Below is a small trained network, with its code and all its weights. Each question gives an input and a target symbol and asks what happens when units are switched off, that is, made to give their printed mean instead of their output.

import numpy as np


def w(rows, s, z=0):
    codes = np.array(rows[::2]) - 128.0
    scale = np.full(codes.shape[1], s)
    scale[-1] = z or s
    return codes * scale


def f(y):
    return np.maximum(y, 0)


def softmax(a):
    e = np.exp(a - a.max(-1, keepdims=True))
    return e / e.sum(-1, keepdims=True)


def log_softmax(a):
    a = a - a.max(-1, keepdims=True)
    return a - np.log(np.exp(a).sum(-1, keepdims=True))


def net(x, mask):
    ids = ['ΓΛΣΦΨεθ'.index(c) for c in x.split()]
    T = len(ids)
    res = E[ids] + P[:T]
    u = 0
    for l in range(2):
        q, k, v = (res @ M[l].T for M in (Q, K, V))
        z = softmax(np.where(np.tri(T) > 0, q @ k.T / 2**0.5, -1e9)) @ v
        res = res + np.where(mask[u], z, O[l][:, -1]) @ O[l][:, :-1]
        u += 1
        y = f(res @ A[l][:, :-1].T + A[l][:, -1])
        res = res + np.where(mask[u : u + 12], y, B[l][:, -1]) @ B[l][:, :-1]
        u += 12
    return log_softmax(res[-1] @ U[:, :-1].T + U[:, -1])


Q, K, V, O, A, B = {}, {}, {}, {}, {}, {}
E = w([
[131,152,107],'Γ',
[179,100,77],'Λ',
[177,26,114],'Σ',
[152,178,112],'Φ',
[77,181,106],'Ψ',
[110,163,8],'ε',
[45,60,159],'θ',
],0.016)
P = w([
[160,84,40],'0',
[189,240,131],'1',
[169,254,141],'2',
[61,53,23],'3',
[134,124,95],'4',
[128,114,86],'5',
[159,139,122],'6',
[80,42,66],'7',
[124,80,111],'8',
[84,31,80],'9',
[148,99,117],'10',
[132,70,102],'11',
],0.0041)
Q[0] = w([
[103,254,69],'L0H0',
[58,99,116],'L0H0',
],0.0072)
K[0] = w([
[13,94,254],'L0H0',
[84,203,254],'L0H0',
],0.0049)
V[0] = w([
[1,90,158],'L0H0',
[192,135,76],'L0H0',
],0.0054)
O[0] = w([
[2,221,147,81],'L0H0',
[215,139,125,252],'L0H0',
],0.0082,0.0015)
A[0] = w([
[33,131,183,146],'L0N0',
[74,41,166,159],'L0N1',
[118,94,212,215],'L0N2',
[220,46,124,253],'L0N3',
[222,157,40,119],'L0N4',
[116,77,109,108],'L0N5',
[86,130,255,255],'L0N6',
[70,140,150,16],'L0N7',
[58,124,111,169],'L0N8',
[171,191,28,107],'L0N9',
[225,129,160,72],'L0N10',
[246,125,36,134],'L0N11',
],0.0078,0.0022)
B[0] = w([
[139,167,130,155],'L0N0',
[127,134,175,155],'L0N1',
[83,78,186,142],'L0N2',
[181,112,166,217],'L0N3',
[93,32,97,237],'L0N4',
[239,192,159,151],'L0N5',
[109,99,158,144],'L0N6',
[254,149,88,136],'L0N7',
[118,169,114,171],'L0N8',
[56,95,82,234],'L0N9',
[91,28,162,159],'L0N10',
[107,26,140,254],'L0N11',
],0.008,0.0077)
Q[1] = w([
[140,122,2],'L1H0',
[67,121,149],'L1H0',
],0.0065)
K[1] = w([
[127,176,1],'L1H0',
[77,212,86],'L1H0',
],0.0073)
V[1] = w([
[131,2,128],'L1H0',
[78,93,17],'L1H0',
],0.0061)
O[1] = w([
[140,200,118,251],'L1H0',
[2,149,193,251],'L1H0',
],0.0062,0.012)
A[1] = w([
[134,91,181,166],'L1N0',
[96,139,229,150],'L1N1',
[169,67,133,152],'L1N2',
[92,147,156,192],'L1N3',
[152,52,93,254],'L1N4',
[233,112,167,114],'L1N5',
[112,245,107,166],'L1N6',
[162,108,167,112],'L1N7',
[189,108,169,123],'L1N8',
[179,159,123,118],'L1N9',
[126,105,58,237],'L1N10',
[210,90,216,105],'L1N11',
],0.012,0.0065)
B[1] = w([
[116,18,90,178],'L1N0',
[35,59,23,163],'L1N1',
[218,110,58,190],'L1N2',
[83,188,150,194],'L1N3',
[180,71,173,249],'L1N4',
[89,194,202,165],'L1N5',
[254,219,42,185],'L1N6',
[68,222,121,153],'L1N7',
[49,222,162,160],'L1N8',
[134,85,56,129],'L1N9',
[141,179,179,231],'L1N10',
[75,169,136,182],'L1N11',
],0.0066,0.013)
U = w([
[165,117,126,68],'Γ',
[189,72,90,196],'Λ',
[154,158,255,254],'Σ',
[152,123,133,16],'Φ',
[159,206,125,200],'Ψ',
[154,125,134,11],'ε',
[22,96,167,102],'θ',
],0.0091,0.0047)

Each question gives the input, a string of symbols that net reads in full, and the target symbol t.
The units are the heads (2 rows each of Q, K, V and O) and the neurons (one row each of A and B). Each row of codes is followed by its name. A weight is (code - 128) times the scale printed after its matrix; where a second scale follows, it is the last column's (O, A, B and U).
mask holds one flag per unit, layer by layer, with each layer's heads first. A switched-off unit (its flag False) gives its mean, the last column of its rows in O or B, instead of its output. The means were averaged over made-up inputs and are rounded, as every weight is.
A unit's drop is (log p(t) with every unit on - log p(t) with that unit switched off) / (log p(t) with every unit on - log p(t) with every unit switched off).
The circuit of an input: a set's keep is (log p(t) with only the set's units on - log p(t) with every unit switched off) / (log p(t) with every unit on - log p(t) with every unit switched off). Starting from the 12 units with the biggest drops (on a tie, the unit counted first), units are removed one at a time, each time the one whose removal leaves the highest keep (on an exact tie, the one counted first), for as long as the keep stays at least 0.8.
circuit, biggest first: the units of the circuit, biggest drop first
unit that matters most: the unit with the biggest drop
k most important neurons: the k neurons with the biggest drops, biggest first
top k neurons in layer l: the k neurons of layer l with the biggest drops, biggest first
drop of u: that unit's drop, to one decimal
input Φ Γ ε Φ ε Σ Λ, target Λ: top 2 neurons in layer 0 : (L0N4; L0N11)
input Φ Σ Γ, target Λ: unit that matters most : L0H0
input Γ Ψ Ψ θ Ψ Σ θ Γ, target Ψ: circuit, biggest first : (L0H0; L0N11; L0N4; L1N6)
input Φ Γ ε ε Γ ε, target θ: circuit, biggest first : (L1H0; L0N9; L1N6)
input Γ ε ε Φ, target θ: 4 most important neurons : (L0N9; L1N6; L0N4; L1N2)
input Σ Σ Σ Ψ Ψ θ ε θ Φ, target Ψ: 2 most important neurons : (L0N11; L0N4)
input Σ Φ Γ Φ, target Λ: circuit, biggest first : (L0H0; L1H0; L1N3)
input ε θ θ ε Φ, target Ψ: circuit, biggest first : (L0H0; L1N6; L0N11)
input ε Λ Σ ε Γ, target θ: circuit, biggest first : (L1N6; L1N2; L0N5)
input Σ Σ ε Γ Σ ε θ Σ Γ, target Ψ: top 3 neurons in layer 0 : (L0N11; L0N4; L0N10)
input ε Ψ Γ Σ Σ, target Σ: top 2 neurons in layer 0 : (L0N3; L0N9)
input ε θ Φ θ θ ε, target Ψ: drop of L0H0 : 2.8
input Φ Ψ Σ Φ Γ, target Λ: drop of L0N11 : 0.0
input Ψ Ψ Γ Λ θ Λ, target Λ: drop of L1N2 : 0.2
input ε ε Ψ, target Ψ: unit that matters most : L1N6
